Below is a small trained network, with its code and all its weights. Each question gives an input and a class and asks what happens when units are switched off, that is, made to give their printed mean instead of their output.

import numpy as np


def w(rows, s, z=0):
    codes = np.array(rows[::2]) - 128.0
    scale = np.full(codes.shape[1], s)
    scale[-1] = z or s
    return codes * scale


def norm(h):
    return h / np.sqrt((h * h).mean(-1, keepdims=True) + 1e-5)


def f(y):
    return y / 2 * (1 + np.tanh(0.7978845608 * (y + 0.044715 * y**3)))


def log_softmax(a):
    a = a - a.max(-1, keepdims=True)
    return a - np.log(np.exp(a).sum(-1, keepdims=True))


def net(x, mask):
    res = np.array(x, float).reshape(1, 3) / 4 @ E
    u = 0
    for l in range(3):
        y = f(norm(res) @ A[l][:, :-1].T + A[l][:, -1])
        res = res + np.where(mask[u : u + 12], y, B[l][:, -1]) @ B[l][:, :-1]
        u += 12
    return log_softmax(norm(res)[-1] @ U[:, :-1].T + U[:, -1])


A, B = {}, {}
E = w([
[212,118,89,124],'x0',
[141,254,141,120],'x1',
[139,98,131,51],'x2',
],0.00059)
A[0] = w([
[57,162,167,208,35],'0.n0',
[37,228,204,108,111],'0.n1',
[169,86,52,217,119],'0.n2',
[35,70,141,109,121],'0.n3',
[162,168,143,141,118],'0.n4',
[113,144,117,117,98],'0.n5',
[3,80,205,198,2],'0.n6',
[144,72,38,184,106],'0.n7',
[64,179,132,251,144],'0.n8',
[202,53,130,49,93],'0.n9',
[86,73,179,133,121],'0.n10',
[196,180,114,108,113],'0.n11',
],0.0029,0.002)
B[0] = w([
[94,164,84,185,90],'0.n0',
[68,63,198,166,239],'0.n1',
[147,31,226,107,215],'0.n2',
[119,147,142,6,204],'0.n3',
[181,149,150,170,119],'0.n4',
[126,189,147,148,86],'0.n5',
[232,125,28,98,139],'0.n6',
[110,68,172,123,188],'0.n7',
[140,65,71,201,254],'0.n8',
[67,95,56,169,201],'0.n9',
[109,143,105,41,171],'0.n10',
[235,150,124,121,140],'0.n11',
],0.002,0.00071)
A[1] = w([
[78,84,21,84,120],'1.n0',
[231,154,130,60,81],'1.n1',
[110,124,158,111,80],'1.n2',
[226,193,112,5,60],'1.n3',
[175,125,124,27,204],'1.n4',
[94,199,205,146,53],'1.n5',
[146,135,108,166,140],'1.n6',
[98,212,105,67,78],'1.n7',
[58,96,83,99,102],'1.n8',
[106,173,109,125,2],'1.n9',
[29,109,130,189,174],'1.n10',
[27,180,204,75,106],'1.n11',
],0.003,0.00084)
B[1] = w([
[172,228,73,164,255],'1.n0',
[108,149,156,194,119],'1.n1',
[154,69,130,146,117],'1.n2',
[7,98,198,229,135],'1.n3',
[90,185,112,183,234],'1.n4',
[136,109,108,61,99],'1.n5',
[115,174,146,90,131],'1.n6',
[99,40,173,99,93],'1.n7',
[166,180,119,200,203],'1.n8',
[129,86,105,122,43],'1.n9',
[76,166,226,158,232],'1.n10',
[190,46,211,77,167],'1.n11',
],0.0022,0.00076)
A[2] = w([
[25,107,125,37,90],'2.n0',
[138,77,120,155,213],'2.n1',
[123,141,66,114,61],'2.n2',
[135,65,108,164,187],'2.n3',
[95,165,172,163,2],'2.n4',
[101,241,87,113,193],'2.n5',
[168,166,161,156,70],'2.n6',
[158,158,2,151,128],'2.n7',
[67,129,103,50,41],'2.n8',
[71,159,220,115,173],'2.n9',
[178,115,44,81,29],'2.n10',
[150,50,156,116,28],'2.n11',
],0.0039,0.00089)
B[2] = w([
[251,76,47,172,169],'2.n0',
[112,108,153,67,197],'2.n1',
[88,153,133,128,120],'2.n2',
[106,109,157,66,201],'2.n3',
[133,135,97,193,137],'2.n4',
[122,18,186,57,214],'2.n5',
[172,90,36,143,139],'2.n6',
[92,192,73,7,251],'2.n7',
[159,69,82,198,113],'2.n8',
[43,163,55,132,221],'2.n9',
[41,201,77,206,117],'2.n10',
[94,109,237,108,132],'2.n11',
],0.0022,0.0012)
U = w([
[67,169,60,45,186],'0',
[133,70,228,88,190],'1',
[42,172,147,219,124],'2',
[254,194,142,169,4],'3',
[182,56,49,139,87],'4',
],0.011,0.0021)

Each question gives the input, the list of numbers given to net, and the class t.
The units are the neurons (one row each of A and B). Each row of codes is followed by its name. A weight is (code - 128) times the scale printed after its matrix; where a second scale follows, it is the last column's (A, B and U).
mask holds one flag per neuron, layer by layer. A switched-off neuron (its flag False) gives its mean, the last column of its row in B, instead of its output. The means were averaged over made-up inputs and are rounded, as every weight is.
A unit's drop is (log p(t) with every unit on - log p(t) with that unit switched off) / (log p(t) with every unit on - log p(t) with every unit switched off).
The circuit of an input: a set's keep is (log p(t) with only the set's units on - log p(t) with every unit switched off) / (log p(t) with every unit on - log p(t) with every unit switched off). Starting from the 12 units with the biggest drops (on a tie, the unit counted first), units are removed one at a time, each time the one whose removal leaves the highest keep (on an exact tie, the one counted first), for as long as the keep stays at least 0.8.
circuit, biggest first: the units of the circuit, biggest drop first
k most important neurons: the k neurons with the biggest drops, biggest first
k most important neurons of layer l: the k neurons of layer l with the biggest drops, biggest first
input [1,2,-5], class 3: circuit, biggest first	(0.n9, 2.n9, 0.n8)
input [6,0,0], class 1: most important neuron of layer 1	(1.n0)
input [-8,-5,3], class 4: 2 most important neurons	(0.n3, 2.n0)
input [1,6,-8], class 3: circuit, biggest first	(0.n9, 2.n10)
input [1,2,5], class 2: 3 most important neurons	(1.n3, 0.n8, 0.n11)
input [-2,-6,0], class 0: 4 most important neurons	(0.n6, 0.n1, 1.n0, 1.n8)
input [-7,-3,1], class 4: 3 most important neurons of layer 2	(2.n0, 2.n8, 2.n5)
input [-2,8,-2], class 2: 2 most important neurons of layer 2	(2.n9, 2.n7)
input [3,4,-1], class 3: 4 most important neurons	(0.n3, 0.n9, 0.n10, 2.n6)
input [1,-7,3], class 0: circuit, biggest first	(0.n1, 1.n0, 2.n7)
input [7,-7,0], class 1: 2 most important neurons	(0.n2, 0.n7)
input [5,-8,4], class 0: 3 most important neurons	(0.n9, 0.n1, 1.n0)
input [7,2,2], class 2: 3 most important neurons	(1.n3, 0.n8, 1.n1)
input [-3,6,4], class 1: circuit, biggest first	(1.n11)
input [6,-7,2], class 0: 2 most important neurons of layer 0	(0.n1, 0.n9)
input [0,-6,-3], class 0: 3 most important neurons of layer 0	(0.n1, 0.n6, 0.n10)
input [0,-5,8], class 4: 3 most important neurons	(0.n8, 0.n3, 2.n0)
input [-1,0,1], class 4: 4 most important neurons of layer 0	(0.n3, 0.n2, 0.n10, 0.n11)
input [2,-4,-6], class 1: 2 most important neurons of layer 0	(0.n2, 0.n7)
input [4,5,2], class 2: circuit, biggest first	(1.n3)
input [4,2,7], class 2: 2 most important neurons	(1.n3, 0.n8)
input [1,-1,0], class 1: 2 most important neurons	(0.n2, 0.n6)
input [2,5,-3], class 3: 2 most important neurons of layer 1	(1.n0, 1.n3)
input [2,3,-1], class 3: 2 most important neurons	(0.n3, 0.n9)
input [-8,2,4], class 1: 2 most important neurons	(1.n11, 0.n1)
input [-6,-1,-5], class 0: 2 most important neurons	(0.n6, 0.n8)
input [4,4,-1], class 3: 3 most important neurons of layer 0	(0.n3, 0.n10, 0.n11)
